Here is a tiny trained network, its code and every weight. The questions are about switching its units off for an input and a class, where a switched-off unit gives its printed mean instead of its output.

import numpy as np


def w(rows, s, z=0):
    codes = np.array(rows[::2]) - 128.0
    scale = np.full(codes.shape[1], s)
    scale[-1] = z or s
    return codes * scale


def f(y):
    return np.maximum(y, 0)


def log_softmax(a):
    a = a - a.max(-1, keepdims=True)
    return a - np.log(np.exp(a).sum(-1, keepdims=True))


def net(x, mask):
    res = np.array(x, float).reshape(1, 8) / 4 @ E
    y = f(res @ A[0][:, :-1].T + A[0][:, -1])
    res = res + np.where(mask, y, B[0][:, -1]) @ B[0][:, :-1]
    return log_softmax(res[-1] @ U[:, :-1].T + U[:, -1])


A, B = {}, {}
E = w([
[135,130,121,123,125,122,124,129,124,127],'x0',
[90,57,72,102,152,184,202,233,59,110],'x1',
[126,126,132,129,131,132,130,128,128,127],'x2',
[211,102,185,117,126,34,229,177,169,140],'x3',
[143,202,45,177,202,131,202,98,183,23],'x4',
[108,205,150,2,202,144,135,146,149,171],'x5',
[22,190,191,150,126,42,150,135,32,86],'x6',
[169,118,176,33,61,177,169,56,93,42],'x7',
],0.0073)
A[0] = w([
[158,212,173,150,100,93,90,40,190,113,83],'neuron 0',
[129,93,175,100,86,123,99,153,95,186,3],'neuron 1',
[140,53,99,246,60,89,111,128,100,100,166],'neuron 2',
[51,166,156,140,123,93,148,133,78,109,39],'neuron 3',
[181,82,91,117,137,187,127,127,187,142,80],'neuron 4',
[114,131,119,165,163,81,99,165,142,180,83],'neuron 5',
[129,132,114,157,150,126,131,155,119,164,101],'neuron 6',
[107,82,164,119,71,144,71,132,87,213,83],'neuron 7',
[112,85,74,119,152,174,196,181,79,101,115],'neuron 8',
[68,142,57,141,149,232,56,97,102,121,144],'neuron 9',
[160,116,163,58,73,181,165,74,100,46,103],'neuron 10',
[122,149,81,181,160,125,116,170,160,170,51],'neuron 11',
[180,195,174,151,100,61,66,2,171,134,112],'neuron 12',
[62,144,84,133,153,231,42,95,119,117,68],'neuron 13',
[199,89,167,126,156,83,234,175,185,139,138],'neuron 14',
[124,177,57,168,190,122,188,114,181,36,70],'neuron 15',
[171,134,159,65,60,158,151,83,96,66,43],'neuron 16',
[207,100,158,117,147,60,182,192,174,150,78],'neuron 17',
[191,76,94,114,130,183,116,129,194,137,54],'neuron 18',
[69,168,171,135,146,73,157,142,80,72,84],'neuron 19',
[74,143,160,164,118,86,135,138,72,91,72],'neuron 20',
[135,65,110,219,61,100,122,112,102,98,102],'neuron 21',
[95,145,92,197,187,92,103,165,158,196,87],'neuron 22',
[135,196,75,150,189,143,169,93,151,64,58],'neuron 23',
[95,154,125,46,180,127,138,153,124,157,79],'neuron 24',
[103,208,148,43,198,112,119,135,133,188,106],'neuron 25',
[141,151,86,171,148,136,166,101,133,65,79],'neuron 26',
[94,131,111,158,141,100,101,177,144,202,43],'neuron 27',
[184,80,84,126,134,207,116,131,203,167,70],'neuron 28',
[108,81,102,101,140,177,197,196,61,91,49],'neuron 29',
],0.0077,0.0056)
B[0] = w([
[70,96,118,195,137,145,126,201,163,218,219],'neuron 0',
[200,44,232,120,154,129,69,177,117,68,177],'neuron 1',
[156,177,105,13,133,236,193,131,172,109,249],'neuron 2',
[210,183,140,182,150,125,134,64,23,192,187],'neuron 3',
[178,187,140,184,146,123,131,66,39,192,196],'neuron 4',
[100,87,102,127,183,107,154,62,152,69,187],'neuron 5',
[81,83,104,111,151,108,122,91,126,95,156],'neuron 6',
[228,63,229,96,158,100,33,187,111,67,222],'neuron 7',
[59,116,105,209,119,135,83,202,172,217,218],'neuron 8',
[102,174,142,128,20,45,145,141,162,68,254],'neuron 9',
[50,50,78,146,220,79,143,65,154,90,224],'neuron 10',
[96,77,103,107,183,91,146,66,133,74,174],'neuron 11',
[52,107,84,201,135,165,119,218,167,207,252],'neuron 12',
[98,174,171,165,20,60,169,120,143,69,222],'neuron 13',
[91,188,139,122,25,63,136,123,143,80,246],'neuron 14',
[225,52,229,70,147,116,33,195,92,121,229],'neuron 15',
[75,49,63,161,216,87,154,62,152,60,191],'neuron 16',
[92,162,145,153,38,85,153,122,127,73,217],'neuron 17',
[185,187,144,203,150,119,120,62,30,192,193],'neuron 18',
[190,183,99,166,136,127,125,64,33,207,210],'neuron 19',
[192,188,132,152,146,136,137,61,71,188,192],'neuron 20',
[164,183,123,41,148,237,187,134,180,103,208],'neuron 21',
[96,70,98,108,192,108,162,71,137,65,216],'neuron 22',
[189,70,219,103,135,104,49,191,99,98,203],'neuron 23',
[149,155,137,117,142,205,193,151,175,102,193],'neuron 24',
[181,175,134,71,141,253,211,136,169,77,231],'neuron 25',
[196,85,179,73,130,128,67,197,117,113,187],'neuron 26',
[105,62,126,158,173,117,126,69,138,70,181],'neuron 27',
[180,192,137,185,156,110,156,56,39,179,213],'neuron 28',
[58,101,105,250,143,141,116,198,180,225,203],'neuron 29',
],0.006,0.0077)
U = w([
[182,78,194,112,141,117,62,174,99,98,98],'0',
[164,184,127,168,143,128,135,56,43,182,104],'1',
[84,69,97,137,190,102,144,60,142,71,100],'2',
[78,116,113,186,118,156,117,203,158,199,110],'3',
[106,176,145,134,8,71,143,122,135,70,112],'4',
[154,170,125,79,135,243,177,131,159,99,114],'5',
[127,126,115,113,120,124,114,128,120,131,248],'6',
],0.012,0.018)

Each question gives the input, the list of numbers given to net, and the class t.
The units are the neurons (one row each of A and B). Each row of codes is followed by its name. A weight is (code - 128) times the scale printed after its matrix; where a second scale follows, it is the last column's (A, B and U).
mask holds one flag per neuron, in row order. A switched-off neuron (its flag False) gives its mean, the last column of its row in B, instead of its output. The means were averaged over made-up inputs and are rounded, as every weight is.
A unit's drop is (log p(t) with every unit on - log p(t) with that unit switched off) / (log p(t) with every unit on - log p(t) with every unit switched off).
The circuit of an input: a set's keep is (log p(t) with only the set's units on - log p(t) with every unit switched off) / (log p(t) with every unit on - log p(t) with every unit switched off). Starting from the 12 units with the biggest drops (on a tie, the unit counted first), units are removed one at a time, each time the one whose removal leaves the highest keep (on an exact tie, the one counted first), for as long as the keep stays at least 0.8.
units of the circuit, in order: the units of the circuit, biggest drop first
unit that matters most: the unit with the biggest drop
top k neurons: the k neurons with the biggest drops, biggest first
drop of u: that unit's drop, to one decimal
input [8,5,5,8,-4,5,6,2], class 4: unit that matters most => neuron 14
input [-2,-7,4,5,-3,5,-3,6], class 3: units of the circuit, in order => neuron 12; neuron 0
input [4,-7,-4,-1,-6,-8,3,1], class 5: units of the circuit, in order => neuron 2; neuron 21
input [-4,-5,-2,-5,1,4,4,-3], class 3: top 3 neurons => neuron 12; neuron 0; neuron 14
input [-2,1,7,-3,-7,0,8,-3], class 1: top 4 neurons => neuron 3; neuron 20; neuron 19; neuron 15
input [4,8,-7,8,4,-6,2,-8], class 2: top 2 neurons => neuron 22; neuron 11
input [-8,-1,-7,5,0,-7,-1,0], class 5: top 4 neurons => neuron 2; neuron 21; neuron 9; neuron 13
input [8,3,-2,-2,0,1,5,-4], class 1: units of the circuit, in order => neuron 3; neuron 19
input [-1,-8,-5,8,-2,4,-6,2], class 3: top 4 neurons => neuron 12; neuron 0; neuron 9; neuron 13
input [3,3,-5,-4,-5,0,-2,0], class 0: top 2 neurons => neuron 7; neuron 14
input [4,6,6,1,5,-5,6,5], class 1: top 3 neurons => neuron 19; neuron 20; neuron 3
input [6,2,8,-1,-3,8,-4,8], class 2: top 4 neurons => neuron 10; neuron 16; neuron 2; neuron 21
input [-3,-7,3,6,-1,-4,-1,7], class 2: top 4 neurons => neuron 16; neuron 10; neuron 8; neuron 29
input [4,-5,-6,-4,-3,-7,-7,-5], class 1: unit that matters most => neuron 28
input [-2,-3,-2,-5,-3,0,-5,2], class 1: top 4 neurons => neuron 28; neuron 14; neuron 18; neuron 4
input [7,3,1,1,6,-8,8,-3], class 1: top 4 neurons => neuron 19; neuron 20; neuron 3; neuron 25
input [-6,5,3,7,1,-7,1,-4], class 4: top 3 neurons => neuron 14; neuron 17; neuron 25
input [-1,-6,0,-4,5,-2,-3,6], class 2: top 4 neurons => neuron 10; neuron 16; neuron 8; neuron 29
input [-7,-2,8,4,-8,-6,-4,-7], class 0: top 2 neurons => neuron 7; neuron 1
input [-3,-1,7,1,-7,-7,8,-5], class 1: unit that matters most => neuron 20
input [-7,-2,-7,-4,5,-7,2,-2], class 5: top 2 neurons => neuron 2; neuron 21
input [-8,-6,-3,7,-1,0,-5,-4], class 4: drop of neuron 21 => 0.0
input [3,-3,3,-8,-1,5,-6,6], class 4: drop of neuron 13 => 0.6
input [2,-1,-4,6,7,-3,-4,2], class 0: drop of neuron 23 => 0.2
input [-4,-1,-4,6,-5,5,0,-1], class 4: drop of neuron 13 => -0.1
